Each row of numbers belongs to one of the objects below and depends on some of the facts about them. Some rows are named. Which object is each other row?

Some objects and their rows:
[-23   5   5  -3  13 -11  10  -4 -12   7  -4 -12   5  12   4 -12  17  -6
   6  10  -8   7  -3  16  -6  -1  -9  17  12  12 -10  11  12 -11   0  14
   7 -17]: J_620
[-25  -3   9   9  18 -10  12   2  -7   4  -9  -8   3   6  -1  -9   6   7
  -2  14  -9   9  -4  16  -8   4 -14  22   1  20 -10  14  18 -30  -4  11
   8 -11]: J_390
[-18  18  -3   3   8 -24  15  -3 -15  19 -11 -10  -3 -22   1 -16  23 -13
   0  24 -13 -10   6  11   2  15 -10   8 -14  -6 -19  -4  11 -29 -16  -7
   4 -24]: J_959
[-25  13  -1   0  14 -14  17   1  -6   7 -18   1  20  -4 -17  -5  26   2
  12  34  -9  -7   1  24  -7   3  -8  21  -4  17 -10  -2  11 -16  -1  14
  19 -27]: J_285
[-17   1  -5 -21   7  -9   1  -4   1   8 -10  -6 -15   1  10 -10   3 -10
   2   4 -19   1 -10  18  -2  -1 -10  11  25  23  -8  19  -1 -21   5  -2
   8  -9]: J_181
[-18  10  -5  -5   2 -11   9   0 -12  16   5 -22  -8   8  12  -6   8 -18
   1   8 -19   0  -7  10   5  10 -12  10   8   9 -17   7   7 -18   6 -13
   2 -12]: J_506
[-16   4  -3  -3  25 -18  13   1 -10  24  -2  -5  -1   0  17 -10  27  -1
  -9  15 -10  10  -1  12  -5   6  -8   2  -3   1 -25  14  18 -16  -6   6
  15 -12]: J_217
[-22   8   5   2   9 -17  19  -5 -16  15  -3 -11  -7  -7   7 -20  12 -10
  -7   9  -8   9   2   6  -5   8 -10   8   1   0 -17   9  13 -18 -11   2
   0 -15]: J_519
[-21  11  -4 -18  11 -19  10  -9   3   7 -27  14  -5 -25 -11 -18  23  -6
   5  24 -13 -10   3  22 -10  -1  -7  13  10  13  -5  10   0 -22 -11  10
  12 -21]: J_766
[-26  12   1   0  13 -14  18  -1  -7   7 -17   0  17  -3 -15  -7  25   0
  10  31  -8  -5   2  23  -8   2  -8  20  -2  14 -10   0  12 -15  -2  15
  16 -26]: J_151
[-24  14  -3  -1  13 -15  15   0  -5   8 -19   1  16  -7 -16  -6  27   1
  11  34 -10  -8   2  23  -6   2  -9  20  -4  14 -10  -2  10 -17  -3  12
  16 -26]: J_270
[-23  14  -3   1   9 -11  -7   0 -18  16  -4 -21   1  -1  15 -16  22 -13
   6   7  -4  12  -3  -1 -10  -2  -4   7  -1  13 -21   1  -3 -21 -15   3
  -7 -27]: J_437
[-20   9   3  -2  10 -16   8  -5 -15  14  -2 -16  -5   1  11 -16  17 -12
   1   8 -11   4  -1  11  -1   5 -10  11   5   2 -15   8  11 -19  -7   3
   1 -17]: J_269
[-39  13  -5   0  17  -8  -2  -5   2   6 -10 -19 -12  10   5 -18  29  -7
  -3  14  -1  10   1   4  -7 -15 -14  26  12   0 -19   1  16  -8  -3  12
  -6  -9]: J_386
[-23   8   5   2   9 -17  19  -4 -15  14  -4  -9  -6  -5   6 -19  13  -9
  -6  10  -8   8   1   8  -6   7 -10   9   2   2 -16   9  12 -16 -10   3
   2 -16]: J_50
[-31  15 -11   0  17 -17  11   2   3   1 -20  10   1  -6  -9  -5  32  -5
  -4  36 -13  -7   8  18  -6  -7 -18  20  -1   0 -11 -10  14 -12  -5   8
 -10 -15]: J_422
[-18   2   1 -19  12 -14   2 -11  -4   6 -13  -2 -12  -6  10 -22  13  -9
   1   2 -11   5  -4  17  -8  -4  -7  10  23  14  -9  19   1 -16  -5  11
   7 -13]: J_292

Some facts about the objects:
J_386	σ	J_489; J_939	σ	J_183; J_927	σ	J_151; J_669	σ	J_703; J_828	σ	J_285; J_616	σ	J_959
J_314	σ	J_938; J_931	σ	J_285; J_126	σ	J_489; J_850	σ	J_478; J_615	σ	J_478; J_586	σ	J_489
J_791	σ	J_400; J_64	σ	J_641; J_270	σ	J_285; J_877	σ	J_938; J_246	σ	J_703; J_635	σ	J_777
J_659	σ	J_959; J_245	σ	J_259; J_687	σ	J_487; J_265	σ	J_151; J_856	σ	J_959; J_827	σ	J_304
J_871	σ	J_489; J_50	σ	J_259; J_159	σ	J_304; J_276	σ	J_487; J_579	σ	J_938; J_193	σ	J_259
J_899	σ	J_759; J_826	σ	J_489; J_664	σ	J_43; J_144	σ	J_766; J_259	σ	J_183; J_983	σ	J_259
J_13	σ	J_759; J_819	σ	J_151; J_495	σ	J_258; J_979	σ	J_151; J_692	σ	J_759; J_724	σ	J_478
J_459	σ	J_777; J_672	σ	J_285; J_354	σ	J_304; J_684	σ	J_400; J_486	σ	J_641; J_292	σ	J_478
J_33	σ	J_777; J_422	σ	J_304; J_117	σ	J_183; J_928	σ	J_766; J_478	σ	J_370; J_38	σ	J_370
J_663	σ	J_151; J_940	σ	J_489; J_449	σ	J_304; J_591	σ	J_478; J_665	σ	J_487; J_113	σ	J_183
J_43	σ	J_183; J_848	σ	J_183; J_844	σ	J_759; J_268	σ	J_478; J_371	σ	J_151; J_712	σ	J_487
J_222	σ	J_959; J_624	σ	J_487; J_577	σ	J_959; J_749	σ	J_478; J_620	σ	J_151; J_161	σ	J_777
J_907	σ	J_938; J_286	σ	J_938; J_86	σ	J_938; J_350	σ	J_258; J_181	σ	J_478; J_594	σ	J_151
J_133	σ	J_959; J_682	σ	J_151; J_498	σ	J_959; J_759	σ	J_487; J_554	σ	J_43; J_648	σ	J_259
J_805	σ	J_938; J_575	σ	J_304; J_975	σ	J_370; J_574	σ	J_766; J_653	σ	J_304; J_19	σ	J_370
J_777	σ	J_370; J_491	σ	J_422; J_131	σ	J_259; J_327	σ	J_285; J_543	σ	J_304; J_72	σ	J_285
J_938	σ	J_183; J_694	σ	J_489; J_366	σ	J_703; J_225	σ	J_487; J_217	σ	J_43; J_519	σ	J_959
J_274	σ	J_959; J_49	σ	J_370; J_79	σ	J_259; J_812	σ	J_285; J_295	σ	J_547; J_820	σ	J_641
J_293	σ	J_703; J_864	σ	J_478; J_776	σ	J_959; J_959	σ	J_183; J_814	σ	J_959; J_766	σ	J_370
J_617	σ	J_759; J_434	σ	J_777; J_704	σ	J_547; J_965	σ	J_487; J_872	σ	J_370; J_502	σ	J_370
J_437	σ	J_938; J_220	σ	J_478; J_400	σ	J_304; J_891	σ	J_285; J_145	σ	J_304; J_489	σ	J_304
J_258	σ	J_183; J_957	σ	J_547; J_506	σ	J_959; J_382	σ	J_641; J_112	σ	J_641; J_390	σ	J_285
J_703	σ	J_151; J_729	σ	J_478; J_547	σ	J_285; J_516	σ	J_258; J_269	σ	J_259; J_170	σ	J_547
J_947	σ	J_938; J_641	σ	J_183; J_386	θ	J_826; J_927	θ	J_684; J_669	θ	J_927; J_828	θ	J_498
J_616	θ	J_819; J_314	θ	J_133; J_126	θ	J_112; J_850	θ	J_382; J_615	θ	J_390; J_586	θ	J_265
J_151	θ	J_579; J_635	θ	J_704; J_245	θ	J_848; J_265	θ	J_366; J_827	θ	J_777; J_871	θ	J_729
J_370	θ	J_487; J_159	θ	J_554; J_276	θ	J_506; J_579	θ	J_547; J_193	θ	J_437; J_826	θ	J_828
J_983	θ	J_635; J_13	θ	J_641; J_354	θ	J_615; J_486	θ	J_49; J_33	θ	J_268; J_478	θ	J_665
J_38	θ	J_712; J_449	θ	J_648; J_591	θ	J_327; J_113	θ	J_975; J_848	θ	J_486; J_268	θ	J_181
J_487	θ	J_669; J_371	θ	J_350; J_712	θ	J_759; J_624	θ	J_766; J_577	θ	J_151; J_749	θ	J_50
J_907	θ	J_434; J_181	θ	J_276; J_304	θ	J_126; J_133	θ	J_161; J_682	θ	J_386; J_498	θ	J_827
J_759	θ	J_502; J_648	θ	J_820; J_805	θ	J_113; J_975	θ	J_370; J_574	θ	J_519; J_19	θ	J_959
J_777	θ	J_193; J_543	θ	J_217; J_72	θ	J_245; J_938	θ	J_877; J_366	θ	J_724; J_225	θ	J_957
J_217	θ	J_489; J_519	θ	J_983; J_274	θ	J_293; J_49	θ	J_449; J_812	θ	J_850; J_820	θ	J_33
J_293	θ	J_791; J_183	θ	J_38; J_776	θ	J_145; J_959	θ	J_616; J_766	θ	J_274; J_872	θ	J_13
J_502	θ	J_891; J_437	θ	J_183; J_891	θ	J_371; J_145	θ	J_79; J_489	θ	J_812; J_957	θ	J_304
J_506	θ	J_805; J_382	θ	J_844; J_112	θ	J_131; J_390	θ	J_72; J_729	θ	J_594; J_516	θ	J_159
J_170	θ	J_907; J_947	θ	J_586; J_641	θ	J_749; J_386	Φ	J_940; J_927	Φ	J_265; J_669	Φ	J_366
J_669	Φ	J_293; J_616	Φ	J_776; J_314	Φ	J_86; J_931	Φ	J_672; J_126	Φ	J_694; J_126	Φ	J_826
J_126	Φ	J_386; J_126	Φ	J_940; J_850	Φ	J_724; J_615	Φ	J_850; J_586	Φ	J_386; J_586	Φ	J_940
J_877	Φ	J_314; J_635	Φ	J_459; J_687	Φ	J_225; J_827	Φ	J_543; J_827	Φ	J_145; J_827	Φ	J_354
J_871	Φ	J_826; J_159	Φ	J_145; J_579	Φ	J_805; J_579	Φ	J_437; J_193	Φ	J_245; J_899	Φ	J_692
J_826	Φ	J_126; J_826	Φ	J_386; J_826	Φ	J_940; J_983	Φ	J_79; J_13	Φ	J_692; J_692	Φ	J_617
J_692	Φ	J_844; J_672	Φ	J_828; J_684	Φ	J_791; J_292	Φ	J_864; J_33	Φ	J_459; J_33	Φ	J_434
J_117	Φ	J_939; J_117	Φ	J_113; J_928	Φ	J_144; J_38	Φ	J_872; J_38	Φ	J_975; J_663	Φ	J_927
J_449	Φ	J_145; J_665	Φ	J_687; J_113	Φ	J_848; J_371	Φ	J_682; J_712	Φ	J_665; J_712	Φ	J_687
J_712	Φ	J_276; J_712	Φ	J_965; J_222	Φ	J_498; J_222	Φ	J_814; J_624	Φ	J_225; J_624	Φ	J_276
J_749	Φ	J_268; J_620	Φ	J_979; J_620	Φ	J_371; J_161	Φ	J_459; J_286	Φ	J_437; J_86	Φ	J_805
J_350	Φ	J_495; J_181	Φ	J_729; J_133	Φ	J_498; J_498	Φ	J_577; J_498	Φ	J_274; J_554	Φ	J_217
J_805	Φ	J_86; J_805	Φ	J_437; J_575	Φ	J_449; J_574	Φ	J_928; J_574	Φ	J_144; J_653	Φ	J_159
J_19	Φ	J_975; J_543	Φ	J_145; J_72	Φ	J_327; J_694	Φ	J_586; J_694	Φ	J_826; J_225	Φ	J_665
J_225	Φ	J_687; J_49	Φ	J_19; J_49	Φ	J_38; J_49	Φ	J_502; J_79	Φ	J_50; J_812	Φ	J_672
J_776	Φ	J_856; J_814	Φ	J_506; J_814	Φ	J_616; J_434	Φ	J_161; J_965	Φ	J_687; J_502	Φ	J_19
J_437	Φ	J_314; J_891	Φ	J_327; J_506	Φ	J_776; J_112	Φ	J_382; J_729	Φ	J_181; J_729	Φ	J_850
J_269	Φ	J_648; J_170	Φ	J_957

Which object is each row?
No name comes twice in this set of rows, the named rows included.
[-19   1   0  -4  27 -14  14   1  -7  18  -4  -2   7   9  10  -7  27   4
  -5  16  -8  14  -3  16  -9   0  -7   7   3  10 -20  16  19  -9   1  15
  19 -12] : J_844
[-17  -4   5 -12  16 -13  -4  -8  -2   2 -13  -3 -15  -4   9 -18   5  -4
   0   2 -16   3  -5  18  -7   0 -12  16  20  18  -5  24   6 -35  -8   9
   6  -8] : J_615
[-28  12  -7 -10   7 -10  11   1  -4   8  -4  -7  -6  15   7  -4  18 -14
  -1  15 -12   4  -4  12  -1  -7 -13  15  16   7 -13   1   8  -1   6   1
  -8 -11] : J_684
[-30   0   2   8  21 -12   9   3  -2  -2 -11   0  -9   6   4  -8  11   2
 -13  16 -10  10   1  10  -8  -4 -21  21   4   7 -11   7  21 -24  -7   8
 -12  -2] : J_354
[-10   0  -4 -24  26 -17  -2  -8  -1  17  -7   3  -8   0  19 -15  27  -5
  -2   5 -15   7  -3  20  -8  -4  -4   2  20   9 -14  28   9 -16  -2  14
  20 -10] : J_850
[-21  -2  -3 -15  10  -9   9  -1   3   8 -15  -1 -16  -7   8 -11  -1  -2
  -5   7 -14   7 -11  15  -6   0 -12  10  18  25 -12  19   0 -23   1  -3
   9  -8] : J_268
[-21  13  -6  -8   1 -12  12   2 -12  19   1 -21  -8   7  12  -5   9 -17
   3  10 -16  -1  -8  10   6   8 -10   9   7   9 -18   3   5 -14   4 -13
   3 -15] : J_113
[-29   6   0   4  13  -9   9  -2 -11   7  -7 -13   8   2   1 -16  18   0
  -3  12  -3  18  -2   9 -14  -1 -12  13   3  19 -16   9   9  -7  -2  13
  10 -17] : J_682
[-24  25 -13   7   7 -20  -1  -1 -15  19 -12 -19   5 -28  -1 -18  32 -10
   0  27  -8  -4   5   4  -4  12 -13   7 -24   5 -21  -9   2 -26 -17  -8
   7 -27] : J_183
[-15   4   0  -8  27 -14   6   0  -9  19   0  -6  10  16  12  -4  32   0
   4  14 -10   6  -3  20  -5  -1  -5   9   7   7 -16  18  20 -11   2  17
  21 -14] : J_812
[-26   9   0   0  11  -8   0  -4 -13   7  -3 -19   9   8   3 -15  21  -5
   5   9  -5  12  -2  10 -11  -3 -10  15   8  18 -12   9   6  -8  -1  14
   8 -19] : J_371
[-28   7   2  -1  15 -12  -2   9  -7  -8 -15  -2 -12  18  12   3   7   0
  -5   9  -7   0 -10   7   4  -4 -21  23   7   8  -4   0  26 -21  -4   3
  -6   3] : J_449
[-22   5  -7 -20   4  -9  17  -1   1  12 -12  -2 -11  -4   7  -9   5  -9
  -3  10 -14   7 -10  14  -5  -1  -9   6  20  23 -15  13  -3  -8   7  -4
  10 -13] : J_975
[-29  12   1  -7  13 -16   3   1 -12  -6 -16   0  -7  14  11  -8  19  -7
  -4   9  -2   3  -4   6   0  -8 -16  16  13  -1  -6  -2  23  -2  -5  11
  -6  -4] : J_159

Now the same objects, written a new way:
Some rows with their names:
[-13   7   9  -6  -4  -7  11   5   9  -7   9 -18 -10]: J_729
[-23  -1  14   3  -6  -2   5  -3  11   2   3 -20  -4]: J_594
[ -9  10   5   2  -1  -9  12   6  19 -11  11 -18 -10]: J_591
[-30   9  13  12 -14   7  -1  -4  15 -11  -6 -21   2]: J_586
[-28   2  18  -1 -13   8   0  -3   3  -5  -4 -21  -3]: J_791
[-33   4  21  -7  -6   1  15  -8  -3  10  -4  -9  -8]: J_131
[-11   1  19  -4  -6  -2  28  -2   1   2   0  -8 -10]: J_183
[-12   4  11   2   1   2   1  -1  16  -6  10 -21  -9]: J_276
[-17   3  20  -5  -6   1  28  -3  -3   4  -1  -7 -10]: J_959
[ -8   6   8  -9   4  -2   7   8   9 -14  13 -21 -13]: J_268
[-22   3  17   1  -7   0  19  -6   8   5   0  -9 -12]: J_519
[-26  12   9   0   3  -1   8  -5  13   2   9 -14  -5]: J_225
[-32  10  11  16 -13  13  -1  -4  14  -9  -3 -24   3]: J_827
[-21  10   9   6   2  -1   9  -5  17   0  10 -16  -4]: J_624
[-29  11  15  -1  -2   3  23  -7   7   6   2  -6 -10]: J_776
[-28   8  20 -13  -2   3  26  -5  -8   6  -1  -5  -7]: J_641
[-23   5  17   2  -7   1  20  -6   7   4  -1  -9 -11]: J_616

Rows to name:
No name comes twice in this set of rows, the named rows included.
[-29   8  13   7 -10   7   2  -3  12  -8  -3 -18   1] : J_491
[-24  11  13   0  -2   2  20  -5   7   4   3  -9  -9] : J_516
[-24  15   7  -8   1  -4  11   2  11  -4   8 -13  -8] : J_872
[-35  12  15  -3  -9  12   4  -4   2 -10  -6 -18   8] : J_304
[-13   8  11 -11   0  -7  15   5   4  -9   8 -17  -4] : J_766
[-38  17  20 -19   3   5  29  -9 -13  11   0   0  -6] : J_938
[-49  11  23 -16  -3   3  16 -13 -14  17  -6  -5  -5] : J_877
[-20   5  12  -5  -5  -6   6   0   8  -4   4 -18  -6] : J_161
[-19   8  13   4  -4   1  21  -4  10   2   4  -9 -12] : J_947
[-26  10  13   3  -6   1  22  -3   7   5   2  -9 -11] : J_314
[-24  12  12 -14   3  -6  10  -1   1  -2   8 -14  -6] : J_749
[-11   7   7  -6  -3  -5  12  10   6 -10   7 -22  -5] : J_777
[-39  13  14   5 -11  10  -2  -7   9  -7  -8 -17   5] : J_126

